Below is a small trained network, with its code and all its weights. Each question gives an input and a class and asks what happens when units are switched off, that is, made to give their printed mean instead of their output.

import numpy as np


def w(rows, s, z=0):
    codes = np.array(rows[::2]) - 128.0
    scale = np.full(codes.shape[1], s)
    scale[-1] = z or s
    return codes * scale


def norm(h):
    return h / np.sqrt((h * h).mean(-1, keepdims=True) + 1e-5)


def f(y):
    return y / 2 * (1 + np.tanh(0.7978845608 * (y + 0.044715 * y**3)))


def log_softmax(a):
    a = a - a.max(-1, keepdims=True)
    return a - np.log(np.exp(a).sum(-1, keepdims=True))


def net(x, mask):
    res = np.array(x, float).reshape(1, 5) / 4 @ E
    u = 0
    for l in range(2):
        y = f(norm(res) @ A[l][:, :-1].T + A[l][:, -1])
        res = res + np.where(mask[u : u + 9], y, B[l][:, -1]) @ B[l][:, :-1]
        u += 9
    return log_softmax(norm(res)[-1] @ U[:, :-1].T + U[:, -1])


A, B = {}, {}
E = w([
[192,180,121,146,152,136,88,127,64,205,70,163],'x0',
[96,167,148,238,137,135,154,134,148,174,205,201],'x1',
[157,145,142,167,175,106,161,2,132,148,109,10],'x2',
[94,72,176,158,123,90,128,94,94,126,102,167],'x3',
[116,135,118,112,118,108,142,123,122,141,127,128],'x4',
],0.0054)
A[0] = w([
[51,32,232,172,97,84,159,110,83,80,48,166,63],'0.n0',
[193,246,50,97,121,176,152,183,240,103,189,59,74],'0.n1',
[37,91,200,68,138,125,109,110,198,106,197,51,11],'0.n2',
[87,74,164,153,92,121,141,129,210,71,172,96,59],'0.n3',
[216,42,159,53,112,70,140,152,83,79,88,52,37],'0.n4',
[179,33,71,55,121,183,148,104,148,122,107,124,61],'0.n5',
[80,132,37,255,118,183,186,135,154,119,207,170,112],'0.n6',
[55,79,204,176,103,110,79,39,75,98,94,143,8],'0.n7',
[107,131,85,242,222,79,170,89,210,156,159,126,111],'0.n8',
],0.0043,0.0017)
B[0] = w([
[135,157,117,120,3,225,43,59,119,162,192,100,217],'0.n0',
[83,95,199,111,7,211,75,27,56,173,179,132,251],'0.n1',
[98,230,68,170,158,137,77,186,158,104,66,91,189],'0.n2',
[103,244,61,123,200,145,135,159,136,151,89,144,184],'0.n3',
[232,123,105,140,144,46,111,135,201,125,165,140,247],'0.n4',
[176,51,119,135,97,32,106,65,137,76,142,172,183],'0.n5',
[197,102,103,79,113,85,162,72,165,92,90,168,249],'0.n6',
[108,131,165,74,84,210,134,120,83,151,165,114,184],'0.n7',
[180,86,158,125,153,102,151,188,141,145,133,128,243],'0.n8',
],0.0056,0.0029)
A[1] = w([
[99,33,76,90,133,85,79,128,106,71,115,54,157],'1.n0',
[186,193,147,128,212,149,95,86,3,209,35,173,119],'1.n1',
[141,124,138,158,141,148,192,102,142,163,144,9,89],'1.n2',
[120,102,69,59,112,126,65,231,119,94,93,165,250],'1.n3',
[132,84,148,158,215,100,94,96,162,149,93,10,111],'1.n4',
[18,90,109,103,125,170,177,100,207,60,172,103,105],'1.n5',
[121,149,184,215,130,109,207,124,182,149,216,192,88],'1.n6',
[26,139,123,151,144,124,189,107,204,53,189,109,183],'1.n7',
[76,87,111,85,118,169,121,199,142,99,161,228,79],'1.n8',
],0.005,0.0015)
B[1] = w([
[207,128,124,122,113,158,98,150,154,188,106,230,196],'1.n0',
[44,169,65,127,126,126,73,169,174,53,100,121,245],'1.n1',
[58,69,198,120,137,143,186,192,38,145,183,180,191],'1.n2',
[111,141,162,217,174,104,219,84,144,140,149,92,255],'1.n3',
[75,107,157,155,151,133,235,182,134,120,176,179,204],'1.n4',
[91,210,81,167,130,111,61,92,98,168,76,166,169],'1.n5',
[254,81,83,26,91,85,88,90,203,84,99,63,206],'1.n6',
[141,122,118,155,135,131,39,195,81,125,52,157,167],'1.n7',
[117,77,196,109,205,129,206,121,67,145,144,30,228],'1.n8',
],0.0061,0.0046)
U = w([
[235,70,112,98,133,90,154,115,193,135,110,137,225],'0',
[72,79,185,136,193,138,254,159,75,151,147,111,195],'1',
[52,195,70,159,162,132,85,163,143,121,56,125,2],'2',
[107,113,148,96,42,206,99,72,84,181,163,122,100],'3',
],0.011,0.00099)

Each question gives the input, the list of numbers given to net, and the class t.
The units are the neurons (one row each of A and B). Each row of codes is followed by its name. A weight is (code - 128) times the scale printed after its matrix; where a second scale follows, it is the last column's (A, B and U).
mask holds one flag per neuron, layer by layer. A switched-off neuron (its flag False) gives its mean, the last column of its row in B, instead of its output. The means were averaged over made-up inputs and are rounded, as every weight is.
A unit's drop is (log p(t) with every unit on - log p(t) with that unit switched off) / (log p(t) with every unit on - log p(t) with every unit switched off).
The circuit of an input: a set's keep is (log p(t) with only the set's units on - log p(t) with every unit switched off) / (log p(t) with every unit on - log p(t) with every unit switched off). Starting from the 12 units with the biggest drops (on a tie, the unit counted first), units are removed one at a time, each time the one whose removal leaves the highest keep (on an exact tie, the one counted first), for as long as the keep stays at least 0.8.
circuit, biggest first: the units of the circuit, biggest drop first
unit that matters most: the unit with the biggest drop
k most important neurons: the k neurons with the biggest drops, biggest first
top k neurons in layer l: the k neurons of layer l with the biggest drops, biggest first
drop of u: that unit's drop, to one decimal
input [-6,-3,5,-6,4], class 2: unit that matters most => 0.n2
input [7,2,-7,-5,2], class 1: circuit, biggest first => [1.n8, 1.n3]
input [6,-4,-4,-6,2], class 2: 2 most important neurons => [1.n1, 0.n0]
input [-8,-6,7,4,-1], class 2: top 2 neurons in layer 0 => [0.n2, 0.n3]
input [-4,-5,0,-6,7], class 3: 4 most important neurons => [0.n1, 1.n6, 0.n6, 0.n8]
input [-8,-7,7,-4,-5], class 2: circuit, biggest first => [0.n2, 1.n5]
input [-4,4,-1,2,-7], class 0: 3 most important neurons => [1.n6, 0.n6, 0.n8]
input [-6,7,-2,-8,6], class 3: 2 most important neurons => [0.n1, 0.n4]
input [-5,4,3,-4,7], class 2: top 2 neurons in layer 0 => [0.n2, 0.n4]
input [-4,6,-2,7,-8], class 3: top 4 neurons in layer 0 => [0.n0, 0.n7, 0.n4, 0.n5]
input [5,-5,0,-7,-4], class 3: top 2 neurons in layer 0 => [0.n1, 0.n6]
input [6,-5,5,-3,1], class 2: 2 most important neurons => [1.n1, 1.n6]
input [-3,-1,-6,-7,0], class 3: top 2 neurons in layer 0 => [0.n1, 0.n8]
input [-1,8,8,-6,0], class 0: 2 most important neurons => [1.n6, 0.n6]
input [7,-4,2,-8,4], class 3: circuit, biggest first => [0.n1]
input [-2,-6,-5,-8,-1], class 3: 2 most important neurons => [0.n1, 1.n6]
input [-5,-1,-2,8,8], class 3: top 2 neurons in layer 0 => [0.n0, 0.n7]
input [0,-3,-6,-6,-6], class 1: 4 most important neurons => [1.n8, 0.n0, 1.n3, 1.n6]
input [8,-7,4,0,6], class 2: top 3 neurons in layer 1 => [1.n1, 1.n6, 1.n8]
input [4,4,-6,1,6], class 1: unit that matters most => 1.n8
input [-8,-6,-1,7,-3], class 2: top 3 neurons in layer 0 => [0.n2, 0.n3, 0.n1]
input [7,5,3,0,-8], class 2: 3 most important neurons => [1.n1, 0.n4, 0.n5]
input [4,0,-3,-3,2], class 2: 2 most important neurons => [1.n1, 1.n2]
input [0,6,-5,7,0], class 3: 2 most important neurons => [0.n0, 0.n4]
input [4,5,3,5,0], class 0: 2 most important neurons => [1.n6, 0.n1]
input [6,6,2,4,4], class 0: 4 most important neurons => [1.n6, 0.n8, 0.n3, 0.n2]
input [5,-5,-8,-4,6], class 1: unit that matters most => 1.n3
input [8,8,-1,-3,4], class 0: top 3 neurons in layer 1 => [1.n6, 1.n5, 1.n7]
input [-4,-7,0,-8,-5], class 3: top 2 neurons in layer 1 => [1.n6, 1.n5]
input [4,-3,-4,-3,-8], class 1: drop of 1.n3 => 0.5
